Here is a tiny trained network, its code and every weight. The questions are about switching its units off for an input and a class, where a switched-off unit gives its printed mean instead of its output.

import numpy as np


def w(rows, s, z=0):
    codes = np.array(rows[::2]) - 128.0
    scale = np.full(codes.shape[1], s)
    scale[-1] = z or s
    return codes * scale


def f(y):
    return np.maximum(y, 0)


def log_softmax(a):
    a = a - a.max(-1, keepdims=True)
    return a - np.log(np.exp(a).sum(-1, keepdims=True))


def net(x, mask):
    res = np.array(x, float).reshape(1, 6) / 4 @ E
    y = f(res @ A[0][:, :-1].T + A[0][:, -1])
    res = res + np.where(mask, y, B[0][:, -1]) @ B[0][:, :-1]
    return log_softmax(res[-1] @ U[:, :-1].T + U[:, -1])


A, B = {}, {}
E = w([
[142,65,62,118,2,218,97],'x0',
[33,143,100,59,112,170,74],'x1',
[140,136,96,157,114,69,60],'x2',
[180,163,135,129,149,168,151],'x3',
[180,61,32,24,131,88,185],'x4',
[78,73,138,75,247,168,29],'x5',
],0.0097)
A[0] = w([
[79,112,149,158,168,154,3,135],'N1',
[100,96,137,114,190,141,106,48],'N2',
[122,133,137,149,95,134,150,19],'N3',
[118,115,123,95,144,138,119,190],'N4',
[199,109,125,162,105,141,161,207],'N5',
[130,155,145,187,40,135,143,98],'N6',
[76,107,136,100,100,175,136,175],'N7',
[153,93,147,136,122,128,157,112],'N8',
[96,109,100,104,117,147,102,59],'N9',
[88,123,178,120,163,94,130,102],'N10',
[128,106,92,109,120,121,91,5],'N11',
[126,139,147,171,107,142,126,227],'N12',
[140,126,162,130,137,218,143,113],'N13',
[109,151,115,96,114,123,134,43],'N14',
[142,84,83,115,94,134,103,151],'N15',
[183,127,121,143,122,111,121,112],'N16',
],0.018,0.0031)
B[0] = w([
[114,158,186,218,45,154,166,254],'N1',
[79,187,158,149,117,101,133,193],'N2',
[120,132,123,107,99,114,68,158],'N3',
[108,119,124,150,96,155,124,166],'N4',
[127,130,131,75,213,23,59,200],'N5',
[56,174,100,129,36,64,40,222],'N6',
[169,140,187,157,72,158,168,188],'N7',
[126,134,79,99,152,101,112,157],'N8',
[146,109,125,159,99,165,177,174],'N9',
[219,100,157,123,194,45,142,190],'N10',
[95,81,102,158,109,176,168,161],'N11',
[104,158,159,110,135,76,91,184],'N12',
[208,177,246,183,122,101,193,185],'N13',
[124,126,132,142,108,182,150,145],'N14',
[124,57,56,104,148,180,140,186],'N15',
[60,122,167,125,168,91,125,161],'N16',
],0.011,0.02)
U = w([
[247,97,86,103,113,153,148,3],'0',
[88,105,44,99,95,125,84,87],'1',
[157,112,140,120,217,83,130,184],'2',
[139,91,129,163,86,204,191,92],'3',
[123,215,182,169,88,99,116,221],'4',
],0.012,0.0032)

Each question gives the input, the list of numbers given to net, and the class t.
The units are the neurons (one row each of A and B). Each row of codes is followed by its name. A weight is (code - 128) times the scale printed after its matrix; where a second scale follows, it is the last column's (A, B and U).
mask holds one flag per neuron, in row order. A switched-off neuron (its flag False) gives its mean, the last column of its row in B, instead of its output. The means were averaged over made-up inputs and are rounded, as every weight is.
A unit's drop is (log p(t) with every unit on - log p(t) with that unit switched off) / (log p(t) with every unit on - log p(t) with every unit switched off).
The circuit of an input: a set's keep is (log p(t) with only the set's units on - log p(t) with every unit switched off) / (log p(t) with every unit on - log p(t) with every unit switched off). Starting from the 12 units with the biggest drops (on a tie, the unit counted first), units are removed one at a time, each time the one whose removal leaves the highest keep (on an exact tie, the one counted first), for as long as the keep stays at least 0.8.
units of the circuit, in order: the units of the circuit, biggest drop first
top k neurons: the k neurons with the biggest drops, biggest first
drop when u is switched off: that unit's drop, to one decimal
input [-6,3,-6,8,4,3], class 2: units of the circuit, in order : N1
input [-3,2,-1,7,8,6], class 1: top 3 neurons : N1; N13; N7
input [5,4,-7,-6,4,-6], class 1: top 2 neurons : N1; N6
input [-8,0,4,-4,4,3], class 2: top 2 neurons : N10; N6
input [-7,6,-5,6,0,-1], class 2: top 3 neurons : N1; N6; N10
input [5,-2,-2,-6,8,-2], class 0: top 2 neurons : N6; N2
input [4,4,-6,-2,-2,8], class 3: drop when N9 is switched off : 0.2
input [-6,-2,7,8,2,-2], class 2: drop when N1 is switched off : 0.1
input [-7,5,-4,0,5,0], class 2: drop when N1 is switched off : 0.5
input [8,-3,6,1,-7,-8], class 1: drop when N1 is switched off : 0.3
input [3,0,2,-5,6,-2], class 1: top 3 neurons : N1; N13; N10
